[[124 131 119 134 145 119 135 119 132 117 131]
 [149 141 127 125 122 140 138 120 132 137 135]]
|
[[149 141 127 125 122 140 138 120 132 137 135]
 [124 131 119 134 145 119 135 119 132 117 131]]

[[126 130 136 131 141 115 136 122 118 135 129 125]
 [130 130 131 128 123 138 129 124 135  99 130 127]
 [139 126 137 130 122 116 123 123 128 124 128 131]
 [145 127 130 128 124 131 127 130 126 113 128 127]
 [121 128 127 129 112 118 135 130 129 136 128 131]
 [148 124 126 127 140 130 123 124 126 132 127 128]
 [124 133 120 128 121 143 131 125 133 117 128 125]]
|
[[124 133 120 128 121 143 131 125 133 117 128 125]
 [148 124 126 127 140 130 123 124 126 132 127 128]
 [121 128 127 129 112 118 135 130 129 136 128 131]
 [145 127 130 128 124 131 127 130 126 113 128 127]
 [139 126 137 130 122 116 123 123 128 124 128 131]
 [130 130 131 128 123 138 129 124 135  99 130 127]
 [126 130 136 131 141 115 136 122 118 135 129 125]]

[[150 125 127 128 108 126 130 139]
 [136 151 118 128 120 142 134 133]
 [150 127 127 127 107 127 130 138]]
|
[[150 127 127 127 107 127 130 138]
 [136 151 118 128 120 142 134 133]
 [150 125 127 128 108 126 130 139]]

[[146 107 145 107 145]
 [144 111 144 110 144]]
|
[[144 111 144 110 144]
 [146 107 145 107 145]]

[[151 141 131 111 130 153 110 108]
 [129 125 129 142 126 116 134 127]]
|
[[129 125 129 142 126 116 134 127]
 [151 141 131 111 130 153 110 108]]

[[121 144 127 139 144 120 102 134 124 125 120 128 134]
 [116 153 125 137 141 121 106 122 128 120 133 125 134]
 [123 146 130 131 141 123 111 125 121 122 112 128 129]
 [117 143 126 137 136 123  99 119 116 115 123 134 130]]
|
[[117 143 126 137 136 123  99 119 116 115 123 134 130]
 [123 146 130 131 141 123 111 125 121 122 112 128 129]
 [116 153 125 137 141 121 106 122 128 120 133 125 134]
 [121 144 127 139 144 120 102 134 124 125 120 128 134]]

[[131 147 135 137 136 114 125]
 [122 154 143 139 121 114 132]
 [126 141 135 131 127 123 130]
 [114 119 132 117 116 142 132]
 [131 116 120 130 127 127 123]]
|
[[131 116 120 130 127 127 123]
 [114 119 132 117 116 142 132]
 [126 141 135 131 127 123 130]
 [122 154 143 139 121 114 132]
 [131 147 135 137 136 114 125]]

[[117 128]
 [121 128]
 [103 127]]
|
[[103 127]
 [121 128]
 [117 128]]

[[119 126 109 134 128]
 [125 124 140 106 122]
 [139 122 136 129 149]
 [131 127 130 136 132]
 [108 118 119 105 116]
 [110 130 102 126 114]
 [158 132 155 152 151]
 [133 132 125 139 133]]
|
[[133 132 125 139 133]
 [158 132 155 152 151]
 [110 130 102 126 114]
 [108 118 119 105 116]
 [131 127 130 136 132]
 [139 122 136 129 149]
 [125 124 140 106 122]
 [119 126 109 134 128]]
---
[[136 133 152 123 137]
 [138 126 142 127 131]
 [129 142 149 127 132]
 [124 126 104 127 129]
 [120 119 112 132 122]
 [132 135 152 125 131]
 [136 134 144 126 128]]
|
[[138 126 142 127 131]
 [124 126 104 127 129]
 [132 135 152 125 131]]

[[130 129 128 128 127 126 129 128 127 127 129]
 [131 138 124 126 119 124 134 127 126 103 137]
 [137 119 123 126 124 119 129 127 131 115 134]]
|
[[131 138 124 126 119 124 134 127 126 103 137]]

[[138 116 121 128 120 128 114 138 133 149 113 133 141]
 [122 124 148 125 130 123 135 127 124 108 115 116 111]
 [128 119 132 117 120 151 118 134 130 127 130 127 104]
 [144 115 115 122 127 125 107 138 132 140 117 135 133]]
|
[[122 124 148 125 130 123 135 127 124 108 115 116 111]
 [144 115 115 122 127 125 107 138 132 140 117 135 133]]

[[142 124 140 148 141 115 108 143 140]
 [112 134 118 106 109 141 146 113 115]]
|
[[112 134 118 106 109 141 146 113 115]]

[[132 134 133 127 132 133 122 127 128]
 [136 131 157 140 142 126 111 132 119]
 [122 126 107 120 117 129 141 126 135]
 [123 127 114 121 123 124 136 128 133]]
|
[[136 131 157 140 142 126 111 132 119]
 [123 127 114 121 123 124 136 128 133]]

[[134 157 121 133 139 120 148 129 125 119]
 [158 123 114 130 133 127 125 115 133 146]
 [158 123 114 130 133 127 125 115 133 145]
 [125 131 121 119 130 128 122 124 128 127]]
|
[[158 123 114 130 133 127 125 115 133 146]
 [125 131 121 119 130 128 122 124 128 127]]
